Each row is followed by roughly how far along a hidden order it lies, from 0 to 10. A new part has a new order.
(in the rows, 100 means zero)
[ 78 103 126  80  98 135  76 105 113 102  91  90  97 106  72  90  82  54
 137 109  72 132 109 183 115 151 121 119 145 168  59  91 102 102  94 123
 125  89  77 104  86  90 122 104  87 132 102 122  99  96 123  92 101  96
 101  93  95  77 132 106  64 129  92  77 105 137 108 113 100  77  89  91
  91  97  94 109 126  89  93 107  95  76 129 102  99  80  69  93   3 102
 124  88 125 105  92  96 120  92 108 106  97  92  96 131 119  90  80  89
  82  94  73  89  95  98  94  83 187 102 107  74 103 107  79  41  98 112
 116  81 112  71 131  81 118  46  97  34 107  84 110  97 118 102 126  75
 106 107 120  82  77 104  92 154 112 105 108 105] : 0
[108 103 113  58 102  90  46 107 114  99  88 107  83  97  78  98 109 108
  86 122 112 102 129  96 103 113  96  87 129 184  74 115 104  87  95 128
 102 117  69 116 112 112 110  91  76 115  86 107  97 105  96 114  97 108
  74  28  99 113 167 108  68 106  81 108 109 139 112  95 105  93  91 111
  97  89  85 102 137  96  94 128  80  90 106  99 120  97  71 135  44  93
 106 109  86  93 117  88 104 123  90 116 102  89  83 143  81 105 108 108
  98  83  68 103  87  93  70 123 143 102 104  58  56 127  95 129  88  82
  83  93 106  81 108  77  59 110 100 114  67  78 116 102  37 124  98 110
  96  98  95 108 130 112 141 178  84  90 103 111] : 0
[ 66 101 119  79 101 136  74 104 114 109  94  90  99 113  65  98  77  47
 121 111  79 122 113 189 114 149 121 114 138 155  60  95 115 101  95 118
 116 105 102 103  86  91 120 107  90 135 106 119 123  88 123  94  98  98
  99  97  95  80 124 107  65 131  91  95 111 122 110 117 102  69 101  95
  96  92  98 103 114  91  93 116  99  70 125 104 103  96  77  99   5 103
 132  84 127 101 100 107 113  97 103 111  98  85  92 133 115 101  91 103
  82  82  81  92  82 100  96  89 189 100  89  69 103 107  84  70  96 112
 112  81 117  92 126  77  77  55  95  46 111  67 112  98 107 121 126  70
 112 107 117  85  77 112  85 141 118  99 105 111] : 0
[112  94  47 105 108 108  97 108  94  91 102  73  81  94  55  93  75  68
 115  47  72 133 119 143 113 129  94 136 105 109 102  98  84  82 109 129
 125  95 149  92 104  96 112 104  69 104  98 108 103 109  93 124 100  92
 116 111 121  73 127 100  95  99 128 108 113 103 121  93 105 126  85  98
  75  93  53  90 114  97  92  94  81  76  99  84 104  63  80 108  86  95
 128 104 103 106 100 113 128  65  99  97  99  79 107 160  60 103 129 108
  82 141  24 103  81  64 104  96 104 105 133  66  97 111 133  87 105  63
  99 108  92  95 113  89 125 122 111 112  74 110 105  90 126 102  76  93
 106  73  97 100 134 100  95 108  87  82  91 114] : 10
[110 107 131  57  90 122  87 107  70  98  87 102  93  93 107  94  93  66
 122 124  71 151  94 121 109  97  94 148  93 144  84  86  82  86  88 166
 123  80  48 103  94  89 118 104  82 109 103  79  63 114 110  90  95  89
 103 100 109  93 120 124  69 110 107 109  97 113  99  53 107  75  44  82
  40 109  87 113 145  88  96 100  87 112 112  99  88  39  80  71  38  94
 116  92  91 114  95  75 119 107 121 106 109 103 107  85  95  81  77  66
  83 116  20  92 122  85 102  75 179  98 103  90  89 144 107  43  89  93
  90 101 112  90 118  74 147  35  96  91 116  98 105  94 104  77 116 130
  78  87 101  97  88  86  73 170  76 100 100 106] : 9
[ 80  79 105 129  97  88  71 102  90 102  99  97 101 161  68  91  89  90
  66 119 122 121 125 130 113  93  94 149  69 130  48  87 102  69 113  86
 104 127 154  96 114 104 102 101 107 106 106  92 105 121 119  94 110  99
  93 116 123  50 109 109  85  90 102 134 102 111 115  95 110  83  99 118
  37 106  70 109 132 100  94  96  88 100  90  96 121  92  55 107 136  95
 147  96 117 101  80 119 127  87  87 116 103  82  96 170  99 115  97  70
  92  91  35 104  83  87  69 122 140 112  98  98  88  90 120 113  90  83
 100  95 102 125  86  96 133  69  78  56 104  56 108  82  80  97  91 110
 132  86  86  94 122 141 121  61 110  92  91 106] : 8
[ 84  96 117 121  88  98  74 108  91 115  97 106  97 170  80  94 108  71
  74 137 123 131 121 148 106  99  82 120  85 145  51  81 109  76  97  99
  87 148 136  96  97  89  93 102 107  92 107  99  99 115 105  76 106  99
  62 100 104  63  93 105  62 101  95 132 103 112 124  90 103  80 114 121
  22 103  71 121 135 106 100 123  96  95  72  93 109 111  32  94 124 104
 148  94 134 103  74 117 134  94  92 112 100  92  92 161 113 108  67  67
  89  86  58 104  98  94  68 126 169 116  69 105  94 112 116 156  87  91
  86 104 108 129  97  86 106  42  83  12  86  57 114  85  21 119  95 123
 110  93 104  84  87 136 134  67 101  94 104 115] : 8
[108 102 148  57  96 119  99 111  66 102  78  99 100 107 113 103 101  66
  89 152  87 139 100 107 111  86  89 167  61 124  67  91  89  76  86 187
 112  90  55 103  98  92 122 101  80 112 102  64  68 112 108  84  90  90
  99  97 115  89 127 130  73 115 111 117  99  97 101  44 112  69  50  80
  31 112  89 114 153  86  94  99  90 127  92  97  86  46  87  77  40  94
 116  89  85 113  96  81 116 117 110 118 114 101 108  65  97  82  76  71
  90 103  25  93 134  96 102  82 173  92  91 100  84 145 118  76  83  97
  85 109 115 109 109  64 137  45  92 101 125  92 101  90 108  85 126 146
  79  82 100  99  88  82  71 163  65  89  97 112] : 9
[103 102  66  57  91 117  52 105 120 101  97  93  82  94  99  90  85  74
 138 124  87 158  94 151  92 120 101  86 134 198  93  94  92  91  95 149
 128  94  33 111 105  91 129 105  83 125 106 136  78 103  95 114  99 100
  93  47 108  77 166 116  67 118  83 109 102 153 109  92  92  89  68  92
  67 102  80 106 132  88  96 114  86  83 153 109 107  88  63 108   1  92
 122  90  96 103 117  66 111 113 111 111 103 109  94 131  78  92  83  80
  80 103  50  99 101  81  83  81 183  96  94  54  83 125  84  58 101  88
  85  80 114  77 124  76 111  75  99  83 105  75 102 103  74  89  88 101
  96  92  93 101  94 107 104 194  86 101 106 109] : 3
[ 85  81  62 111 122 100  95 119  85 100  90  52  92 119  73  95  81  69
  90 108  87 122 102 119 114 116  95 150  73 115  80  99  92  68 107 148
 112  99 163  99 124  98 127 101  59 115  92 124 108 118  89 123  91  93
 113  88 150  41 158  90  91 150 122 120 114 111 129 104 111 120  94 103
  44  96  66  79 133  95  82 107  86  69  86  89 107  75  67 117  86  98
 146  93  95 106 113 111 106  66  71 118  99  87  93 130  78  98 129  83
  89 127   8 104 109  47 105 100 167  94 132  81  95 110 123 128 102  90
 104  95 104 126 111  77 127 111  95 122  76 103  96  84 156 110  88  96
 130  56 104  93 110 106 108  45  95  79  94 111] : 4
